Below are the code and all the weights of a small trained network. Each question names an input and a class and asks about switching units off, where a switched-off unit gives its printed mean instead of its output.

import numpy as np


def w(rows, s, z=0):
    codes = np.array(rows[::2]) - 128.0
    scale = np.full(codes.shape[1], s)
    scale[-1] = z or s
    return codes * scale


def norm(h):
    return h / np.sqrt((h * h).mean(-1, keepdims=True) + 1e-5)


def f(y):
    return y / 2 * (1 + np.tanh(0.7978845608 * (y + 0.044715 * y**3)))


def log_softmax(a):
    a = a - a.max(-1, keepdims=True)
    return a - np.log(np.exp(a).sum(-1, keepdims=True))


def net(x, mask):
    res = np.array(x, float).reshape(1, 3) / 4 @ E
    u = 0
    for l in range(2):
        y = f(norm(res) @ A[l][:, :-1].T + A[l][:, -1])
        res = res + np.where(mask[u : u + 9], y, B[l][:, -1]) @ B[l][:, :-1]
        u += 9
    return log_softmax(norm(res)[-1] @ U[:, :-1].T + U[:, -1])


A, B = {}, {}
E = w([
[229,75,141,186,233,74,104,58],'x0',
[26,70,118,166,105,139,108,8],'x1',
[148,219,145,128,135,192,38,85],'x2',
],0.0013)
A[0] = w([
[115,62,127,82,108,63,179,151,144],'L0N1',
[73,86,87,164,71,86,97,69,109],'L0N2',
[52,154,103,19,48,204,104,185,160],'L0N3',
[130,93,104,126,123,81,222,130,94],'L0N4',
[122,122,134,161,159,134,173,125,3],'L0N5',
[69,118,137,73,78,178,178,186,81],'L0N6',
[232,196,153,60,131,76,142,248,148],'L0N7',
[195,83,204,168,248,103,85,72,142],'L0N8',
[56,64,94,165,57,109,58,41,128],'L0N9',
],0.0016,0.0037)
B[0] = w([
[144,140,162,150,104,175,105,102,170],'L0N1',
[141,147,139,95,179,166,150,136,115],'L0N2',
[159,137,119,162,118,82,146,89,254],'L0N3',
[131,126,159,134,112,167,56,134,99],'L0N4',
[123,132,87,68,143,113,5,210,14],'L0N5',
[148,148,106,136,130,84,90,111,109],'L0N6',
[94,129,127,121,172,176,167,81,244],'L0N7',
[117,168,93,140,50,99,146,118,207],'L0N8',
[143,151,140,100,190,171,183,131,157],'L0N9',
],0.003,0.0013)
A[1] = w([
[56,77,127,130,109,113,62,76,79],'L1N1',
[101,49,101,126,141,87,147,182,74],'L1N2',
[195,75,161,148,209,88,76,96,50],'L1N3',
[49,154,129,65,55,175,123,183,110],'L1N4',
[132,202,105,131,141,178,4,109,194],'L1N5',
[95,33,88,110,135,79,134,192,2],'L1N6',
[205,165,137,85,154,111,128,229,81],'L1N7',
[138,153,127,146,120,128,204,87,228],'L1N8',
[139,132,143,88,146,131,140,118,120],'L1N9',
],0.0038,0.00088)
B[1] = w([
[144,152,115,90,214,163,193,160,136],'L1N1',
[166,133,184,88,103,155,83,118,131],'L1N2',
[106,198,68,125,39,73,149,142,167],'L1N3',
[210,134,82,187,143,34,110,77,187],'L1N4',
[167,2,205,74,87,102,161,178,172],'L1N5',
[195,118,199,78,109,148,93,98,120],'L1N6',
[9,70,114,137,195,196,154,11,160],'L1N7',
[130,129,124,128,133,160,60,186,255],'L1N8',
[110,115,126,151,94,133,111,121,131],'L1N9',
],0.0037,0.0026)
U = w([
[170,199,27,195,73,8,154,89,190],'0',
[51,108,110,135,226,216,193,61,183],'1',
[203,44,243,66,69,125,135,142,181],'2',
[117,186,114,160,134,187,41,254,138],'3',
[96,166,134,60,159,87,66,142,26],'4',
[99,165,127,38,182,67,62,155,3],'5',
[102,169,129,47,160,88,87,144,32],'6',
],0.0095,0.0044)

Each question gives the input, the list of numbers given to net, and the class t.
The units are the neurons (one row each of A and B). Each row of codes is followed by its name. A weight is (code - 128) times the scale printed after its matrix; where a second scale follows, it is the last column's (A, B and U).
mask holds one flag per neuron, layer by layer. A switched-off neuron (its flag False) gives its mean, the last column of its row in B, instead of its output. The means were averaged over made-up inputs and are rounded, as every weight is.
A unit's drop is (log p(t) with every unit on - log p(t) with that unit switched off) / (log p(t) with every unit on - log p(t) with every unit switched off).
The circuit of an input: a set's keep is (log p(t) with only the set's units on - log p(t) with every unit switched off) / (log p(t) with every unit on - log p(t) with every unit switched off). Starting from the 12 units with the biggest drops (on a tie, the unit counted first), units are removed one at a time, each time the one whose removal leaves the highest keep (on an exact tie, the one counted first), for as long as the keep stays at least 0.8.
circuit, biggest first: the units of the circuit, biggest drop first
k most important neurons: the k neurons with the biggest drops, biggest first
top k neurons in layer l: the k neurons of layer l with the biggest drops, biggest first
drop of u: that unit's drop, to one decimal
input [-2,-8,0], class 1: circuit, biggest first => L1N7
input [-7,-8,6], class 1: 2 most important neurons => L1N7, L0N8
input [-3,5,6], class 2: 2 most important neurons => L1N5, L0N7
input [4,-3,-6], class 2: 2 most important neurons => L1N6, L1N4
input [-3,-1,0], class 3: circuit, biggest first => L1N8, L0N8
input [6,6,-7], class 2: top 2 neurons in layer 1 => L1N6, L1N7
input [5,-8,8], class 1: top 2 neurons in layer 0 => L0N1, L0N4
input [-2,5,7], class 2: top 2 neurons in layer 1 => L1N5, L1N7
input [-5,-5,0], class 0: 2 most important neurons => L1N4, L0N9
input [6,5,-7], class 2: circuit, biggest first => L1N4, L1N7
input [6,6,0], class 0: 2 most important neurons => L1N3, L1N7
input [-1,0,2], class 3: 2 most important neurons => L1N4, L1N8
input [-6,-6,0], class 0: 2 most important neurons => L1N4, L0N9
input [-1,5,6], class 2: most important neuron => L1N5
input [1,0,-3], class 3: top 3 neurons in layer 1 => L1N5, L1N7, L1N4
input [-5,3,3], class 0: top 2 neurons in layer 1 => L1N4, L1N7
input [-7,-7,-1], class 0: 2 most important neurons => L1N4, L0N9
input [-4,-6,-6], class 1: 2 most important neurons => L1N7, L1N5
input [4,-7,1], class 1: drop of L1N7 => 1.1
input [0,-1,4], class 2: drop of L1N5 => 1.3
input [2,-2,-2], class 3: drop of L1N4 => 0.1
